Below is a small trained network, with its code and all its weights. Each question gives an input and a target symbol and asks what happens when units are switched off, that is, made to give their printed mean instead of their output.

import numpy as np


def w(rows, s, z=0):
    codes = np.array(rows[::2]) - 128.0
    scale = np.full(codes.shape[1], s)
    scale[-1] = z or s
    return codes * scale


def f(y):
    return np.maximum(y, 0)


def softmax(a):
    e = np.exp(a - a.max(-1, keepdims=True))
    return e / e.sum(-1, keepdims=True)


def log_softmax(a):
    a = a - a.max(-1, keepdims=True)
    return a - np.log(np.exp(a).sum(-1, keepdims=True))


def net(x, mask):
    ids = ['αηθλμξπψω'.index(c) for c in x.split()]
    T = len(ids)
    res = E[ids] + P[:T]
    u = 0
    for l in range(2):
        r = res
        for j in range(2):
            rows = slice(2 * j, 2 * j + 2)
            q, k, v = (r @ M[l][rows].T for M in (Q, K, V))
            z = softmax(np.where(np.tri(T) > 0, q @ k.T / 2**0.5, -1e9)) @ v
            o = O[l][rows]
            res = res + np.where(mask[u + j], z, o[:, -1]) @ o[:, :-1]
        u += 2
        y = f(res @ A[l][:, :-1].T + A[l][:, -1])
        res = res + np.where(mask[u : u + 4], y, B[l][:, -1]) @ B[l][:, :-1]
        u += 4
    return log_softmax(res[-1] @ U[:, :-1].T + U[:, -1])


Q, K, V, O, A, B = {}, {}, {}, {}, {}, {}
E = w([
[61,141,123,151,123],'α',
[44,97,157,214,79],'η',
[129,199,91,25,32],'θ',
[147,80,169,5,96],'λ',
[114,151,196,177,74],'μ',
[189,174,231,90,91],'ξ',
[108,87,162,29,166],'π',
[122,92,74,58,79],'ψ',
[73,56,193,113,114],'ω',
],0.014)
P = w([
[78,171,140,125,175],'0',
[157,105,196,134,5],'1',
[139,94,190,128,15],'2',
[132,97,192,133,23],'3',
[118,116,175,145,77],'4',
[114,112,176,144,72],'5',
[107,113,176,142,77],'6',
[110,123,193,146,74],'7',
[104,132,186,153,76],'8',
[132,91,214,131,53],'9',
[116,126,188,142,54],'10',
[123,124,212,148,58],'11',
],0.012)
Q[0] = w([
[53,114,94,135,150],'0.h0',
[96,189,197,98,77],'0.h0',
[253,105,63,141,159],'0.h1',
[48,37,211,147,82],'0.h1',
],0.013)
K[0] = w([
[123,145,106,105,79],'0.h0',
[87,206,54,101,193],'0.h0',
[111,118,101,124,11],'0.h1',
[41,197,167,170,183],'0.h1',
],0.012)
V[0] = w([
[83,171,194,78,39],'0.h0',
[202,181,125,83,57],'0.h0',
[188,237,128,147,2],'0.h1',
[157,167,78,94,114],'0.h1',
],0.0093)
O[0] = w([
[219,87,166,218,139,254],'0.h0',
[132,111,203,56,132,102],'0.h0',
[2,117,170,133,140,83],'0.h1',
[99,156,172,68,61,89],'0.h1',
],0.0091,0.0084)
A[0] = w([
[219,129,167,176,32,33],'0.n0',
[118,133,113,115,128,52],'0.n1',
[107,217,100,98,255,165],'0.n2',
[107,53,85,139,75,254],'0.n3',
],0.0092,0.0039)
B[0] = w([
[66,98,133,130,233,252],'0.n0',
[130,185,75,1,108,128],'0.n1',
[143,102,18,86,49,132],'0.n2',
[154,250,227,206,210,185],'0.n3',
],0.0066,0.015)
Q[1] = w([
[116,193,252,158,131],'1.h0',
[194,92,216,206,180],'1.h0',
[69,111,157,115,115],'1.h1',
[163,100,92,165,169],'1.h1',
],0.02)
K[1] = w([
[138,196,148,76,53],'1.h0',
[120,249,113,109,89],'1.h0',
[146,126,129,166,153],'1.h1',
[108,182,168,132,70],'1.h1',
],0.019)
V[1] = w([
[167,107,253,103,203],'1.h0',
[54,169,147,216,126],'1.h0',
[238,120,132,135,144],'1.h1',
[134,227,118,127,60],'1.h1',
],0.011)
O[1] = w([
[98,84,115,158,51,254],'1.h0',
[62,84,100,127,164,193],'1.h0',
[140,92,114,147,171,223],'1.h1',
[120,92,248,150,167,17],'1.h1',
],0.014,0.0055)
A[1] = w([
[255,177,146,165,130,22],'1.n0',
[121,167,128,249,116,255],'1.n1',
[204,174,181,137,198,230],'1.n2',
[140,99,120,145,4,55],'1.n3',
],0.0092,0.0071)
B[1] = w([
[56,145,117,254,156,177],'1.n0',
[171,102,119,35,123,255],'1.n1',
[68,173,113,74,48,240],'1.n2',
[131,146,217,127,244,205],'1.n3',
],0.0092,0.019)
U = w([
[105,136,163,162,145,57],'α',
[153,141,110,144,130,90],'η',
[240,163,137,161,167,228],'θ',
[188,130,101,75,2,253],'λ',
[71,91,56,120,50,77],'μ',
[132,137,94,174,218,26],'ξ',
[138,175,106,201,115,155],'π',
[208,126,54,128,133,152],'ψ',
[142,200,95,71,176,107],'ω',
],0.0063,0.005)

Each question gives the input, a string of symbols that net reads in full, and the target symbol t.
The units are the heads (2 rows each of Q, K, V and O) and the neurons (one row each of A and B). Each row of codes is followed by its name. A weight is (code - 128) times the scale printed after its matrix; where a second scale follows, it is the last column's (O, A, B and U).
mask holds one flag per unit, layer by layer, with each layer's heads first. A switched-off unit (its flag False) gives its mean, the last column of its rows in O or B, instead of its output. The means were averaged over made-up inputs and are rounded, as every weight is.
A unit's drop is (log p(t) with every unit on - log p(t) with that unit switched off) / (log p(t) with every unit on - log p(t) with every unit switched off).
The circuit of an input: a set's keep is (log p(t) with only the set's units on - log p(t) with every unit switched off) / (log p(t) with every unit on - log p(t) with every unit switched off). Starting from all 12 units, units are removed one at a time, each time the one whose removal leaves the highest keep (on an exact tie, the one counted first), for as long as the keep stays at least 0.8.
units of the circuit, in order: the units of the circuit, biggest drop first
most important unit: the unit with the biggest drop
k most important neurons: the k neurons with the biggest drops, biggest first
k most important neurons of layer l: the k neurons of layer l with the biggest drops, biggest first
which heads matter: for each layer, one digit per head in row order, 1 if its drop is at least 0.15 and else 0, layers parted by /
input α α α μ η, target ω: which heads matter : 10 / 10
input ψ μ π α, target λ: units of the circuit, in order : [1.n3; 1.n0]
input μ α π, target μ: which heads matter : 01 / 10
input α α α λ α λ ω α λ, target ω: units of the circuit, in order : [0.n0; 1.h0; 0.h0; 0.n2]
input ξ θ θ, target α: 2 most important neurons of layer 1 : [1.n3; 1.n2]
input η ψ μ π α μ μ μ ξ α λ, target ξ: most important unit : 1.h0
input α α ω α μ π ξ α ω π ω π, target ω: units of the circuit, in order : [0.n0; 1.h0; 0.h0; 0.n2]
input ξ π λ, target α: which heads matter : 11 / 10
input μ π π ψ α μ, target μ: which heads matter : 01 / 10
input ω η π π μ π ψ ψ α α η, target ψ: which heads matter : 01 / 01
input α α α α π α λ, target ω: 4 most important neurons : [0.n0; 0.n2; 1.n2; 0.n3]
input θ λ π, target α: units of the circuit, in order : [0.h1; 1.n3; 1.h0; 0.h0]
input α μ μ α η α α, target ω: 4 most important neurons : [0.n0; 0.n2; 1.n2; 0.n3]
input λ α π λ π α μ α π μ η, target θ: 2 most important neurons : [1.n3; 0.n0]
input μ α α α μ, target μ: units of the circuit, in order : [1.h0]
input μ α μ ξ, target μ: units of the circuit, in order : [0.n0; 1.h0]
input ξ π η α α η, target α: units of the circuit, in order : [1.n3; 1.h0]
input η ξ μ ξ ψ α α, target ξ: 2 most important neurons : [0.n0; 1.n2]
input μ α λ, target μ: 2 most important neurons : [1.n3; 0.n0]
input θ α ξ, target α: most important unit : 0.h1
input ξ π ψ α ω μ π α, target α: 3 most important neurons : [1.n3; 1.n2; 0.n0]
input η α ω α π π π α α ω, target ξ: which heads matter : 10 / 10
input ψ α μ π, target λ: 4 most important neurons : [0.n0; 1.n3; 1.n0; 0.n3]
input η ω α μ α, target ξ: units of the circuit, in order : [1.h0; 0.h0; 1.n2]
input μ α π ω ψ ψ λ α, target μ: which heads matter : 11 / 10
input ξ α π, target α: units of the circuit, in order : [1.n3; 1.h0; 0.h0]
input λ α α ξ μ λ, target θ: 4 most important neurons : [1.n3; 0.n0; 1.n2; 0.n3]
input α μ α μ π, target ω: most important neuron : [0.n0]
